In the rows, 128 means zero.
Each row is followed by its class number.
[129 108 123 137 113 163 108 116 128 126 132 162  58 134 164 127 126 137
 139 135 143 121 128 115 149 129  97 110 113 112 153 168 133 149 135 141
 108  97 117 140 119 135 112 126 112 157 136 144 131 114 162 133 116 154
 173 131 103 134 100 107 139 142 100 101 115 135 126 110 136]	1
[132 112 121 139 129 159 117 127 124 108 141 182  79 125 122 138 129 140
 142  88 117 131 122 125 132 131 107 110 130 118 156 160 121 144 136 146
 115 116  98 148 132 120 123 118 100 134 129 139 123 108 154 139 115 155
 170 141 130 138 122 119 123 101 103 139 136 121 133 100 141]	0
[123 169 126 128 147 116 138 137 129 164 144 142 158 125 102 110 119 115
 127 109 122 131 125 112 121 130 145 146 124 130  97  93 114 133 126 113
 164 143 119 114 134 117 136 141 142 121 121 109 146 103  98 141 130 122
  79 155 136 126 136 151 170 130 144 137 117 121 157 132 136]	0
[158 126 136 114 112 152 127  96 111 111 101 171 110 141 174 116 135 144
 148 174 143  97 132 139 143 126 121 106 156 133 169 181 107 114 109 182
  78 126 122 143 115 125 122 126 148 127 144 170 119 137 130 108  92 184
 153 124 137 145 117 129 130 109  93 148 130 114 124 108 124]	1
[151 129 103 123 112 152 116 117 111 114 117 177  82 144 167 107 125 141
 146 142 136 114 137 125 126 117 104 109 137 118 167 199 114 127 123 162
  93 116 119 124 120 140 119 131 126 132 127 153 122 127 149 207  95 184
 177 141 123 140 101 120 128 109 102 149 118 121 145 103 131]	1
[160 170 135  98 159  93 173 113 139 197 121  87 232 128 128  94 118  99
 123 132 120 130 142 122  90 148 192 175 115 151  65  29 135 108  92 133
 190 181 162 118 144  93 155 112 204  89 114 105 149 116  40 106 143 124
  24 139 132 145 164 165 179 179 152 147 123 129 171 143 116]	0
[136 113 119 124 129 170 160 101 136 161 119  94 163 122 145 129 136 119
 139 116 134 121 156 115 133 104 133 159 124 138  92  83 139 136 105 107
 136 163 161 153 120 139 128 138 154 105 121 149 124  85 124  88 164 129
 145 108 113 164 128 127 147 170 108 131 140 133 137 124 119]	1
[ 78  83 101 160 157 161 146 134 168 229 152  71 115  93 102 132 143  96
 120  61 136 162 151  94 142 143 120 174 101 139  56  40 175 151 138  37
 206 148 161 161 133 123 138 173 130 135  96 105 157  45 164 116 157  89
  82 113  68 133 111  81 173 179 141  98 103 161 122 129 140]	1
[121  99 122 146 133 156 112 108 118 133 139 142 102 115 130 136 137 134
 135 109 142 125 135 121 132 137 127 121 121 121 129 121 137 127 130 128
 122 147 123 139 135 134 124 127 125 126 118 154 118 114 138 106 147 129
 148 132 120 147 135 122 132 127 101 117 132 116 115 123 128]	0
[116 141 115 136 131 128  99 132 126 160 135 140 148 125 107 129 139 127
 127 115 139 156 134 132 120 130 146 132 123 143  94  91 123 128 127 130
 157 138 119 145 131 123 129 126 132 133 129 125 142  99 109 126 140 125
 110 135 125 133 141 129 149 140 133 129 121 128 144 128 117]	0
[141 118 122 119 125 153 142 110 140 124 120 122 134 127 125 118 128 126
 131 136 130 137 141 111 138 121 133 150 122 134 113 110 148 125 118 129
 136 130 137 129 141 129 128 134 137 118 125 144 133  91 124 109 144 136
 103 115 129 141 115 116 158 156 132 135 114 131 134 126 125]	1
[128 117 131 144 116 174  99 111 144 117 128 161  69 126 150 137 129 136
 141 130 155 124 127 116 171 130  99 119 120 123 167 181 135 133 135 131
 100 121 122 145 121 144 115 140 113 152 132 166 128 106 168 116 109 158
 179 127 106 146  93 104 121 128  99 109 131 119 138 115 129]	1
